Below is a small trained network, with its code and all its weights. Each question gives an input and a class and asks what happens when units are switched off, that is, made to give their printed mean instead of their output.

import numpy as np


def w(rows, s, z=0):
    codes = np.array(rows[::2]) - 128.0
    scale = np.full(codes.shape[1], s)
    scale[-1] = z or s
    return codes * scale


def f(y):
    return np.maximum(y, 0)


def log_softmax(a):
    a = a - a.max(-1, keepdims=True)
    return a - np.log(np.exp(a).sum(-1, keepdims=True))


def net(x, mask):
    res = np.array(x, float).reshape(1, 4) / 4 @ E
    y = f(res @ A[0][:, :-1].T + A[0][:, -1])
    res = res + np.where(mask, y, B[0][:, -1]) @ B[0][:, :-1]
    return log_softmax(res[-1] @ U[:, :-1].T + U[:, -1])


A, B = {}, {}
E = w([
[167,162,185,118,182,64,92],'x0',
[107,131,114,144,64,58,91],'x1',
[90,134,209,91,116,80,255],'x2',
[44,144,152,143,167,142,90],'x3',
],0.011)
A[0] = w([
[78,123,136,129,55,35,126,108],'N1',
[157,142,181,120,193,51,136,88],'N2',
[163,129,130,119,99,125,152,153],'N3',
[116,127,142,126,128,120,146,255],'N4',
[168,131,125,117,102,123,159,76],'N5',
[90,129,170,118,120,88,219,61],'N6',
[196,126,133,135,92,106,187,93],'N7',
[140,121,160,117,204,177,197,105],'N8',
[5,139,164,134,166,125,128,87],'N9',
[67,120,109,126,61,182,197,81],'N10',
],0.022,0.0092)
B[0] = w([
[146,176,136,137,93,197,186,222],'N1',
[86,99,125,144,13,85,120,218],'N2',
[122,131,43,119,162,91,150,176],'N3',
[21,144,53,147,252,94,150,202],'N4',
[192,102,175,109,108,132,132,162],'N5',
[148,133,139,135,155,163,30,253],'N6',
[179,88,146,96,167,109,146,199],'N7',
[150,179,127,140,87,185,182,222],'N8',
[210,83,114,87,155,94,156,222],'N9',
[92,108,140,144,28,81,120,230],'N10',
],0.032,0.017)
U = w([
[79,97,134,153,60,75,132,133],'0',
[199,76,100,77,164,100,175,93],'1',
[145,215,116,153,109,214,192,91],'2',
[161,131,68,167,136,177,2,198],'3',
[38,155,93,137,199,102,178,246],'4',
[86,154,206,147,155,128,114,90],'5',
[98,98,234,114,166,151,134,98],'6',
[69,133,199,103,160,132,120,91],'7',
],0.01,0.011)

Each question gives the input, the list of numbers given to net, and the class t.
The units are the neurons (one row each of A and B). Each row of codes is followed by its name. A weight is (code - 128) times the scale printed after its matrix; where a second scale follows, it is the last column's (A, B and U).
mask holds one flag per neuron, in row order. A switched-off neuron (its flag False) gives its mean, the last column of its row in B, instead of its output. The means were averaged over made-up inputs and are rounded, as every weight is.
A unit's drop is (log p(t) with every unit on - log p(t) with that unit switched off) / (log p(t) with every unit on - log p(t) with every unit switched off).
The circuit of an input: a set's keep is (log p(t) with only the set's units on - log p(t) with every unit switched off) / (log p(t) with every unit on - log p(t) with every unit switched off). Starting from all 10 units, units are removed one at a time, each time the one whose removal leaves the highest keep (on an exact tie, the one counted first), for as long as the keep stays at least 0.8.
units of the circuit, in order: the units of the circuit, biggest drop first
unit that matters most: the unit with the biggest drop
k most important neurons: the k neurons with the biggest drops, biggest first
drop when u is switched off: that unit's drop, to one decimal
input [-2,7,4,-7], class 1: unit that matters most -> N7
input [4,-7,8,2], class 3: 3 most important neurons -> N6; N1; N2
input [2,5,-4,5], class 1: units of the circuit, in order -> N6; N10
input [-8,-8,-3,3], class 0: 3 most important neurons -> N10; N1; N6
input [2,-3,3,1], class 4: 4 most important neurons -> N1; N4; N10; N5
input [8,-8,2,8], class 0: 2 most important neurons -> N2; N1
input [-5,7,8,-4], class 3: 2 most important neurons -> N6; N8
input [7,8,-8,4], class 2: 2 most important neurons -> N6; N10
input [3,-8,-8,6], class 2: 2 most important neurons -> N6; N4
input [-7,-5,-7,5], class 0: 3 most important neurons -> N6; N4; N1
input [0,8,1,-7], class 2: 2 most important neurons -> N1; N9
input [-3,6,6,6], class 1: 2 most important neurons -> N9; N8
input [0,-3,3,-1], class 4: 3 most important neurons -> N1; N4; N9
input [1,-2,0,-2], class 4: 2 most important neurons -> N9; N6
input [-8,3,-8,-7], class 0: units of the circuit, in order -> N6
input [1,8,-7,-2], class 2: drop when N6 is switched off -> 0.9
input [-6,5,7,-2], class 3: drop when N6 is switched off -> 3.1
input [-3,2,1,-5], class 1: drop when N5 is switched off -> 0.1
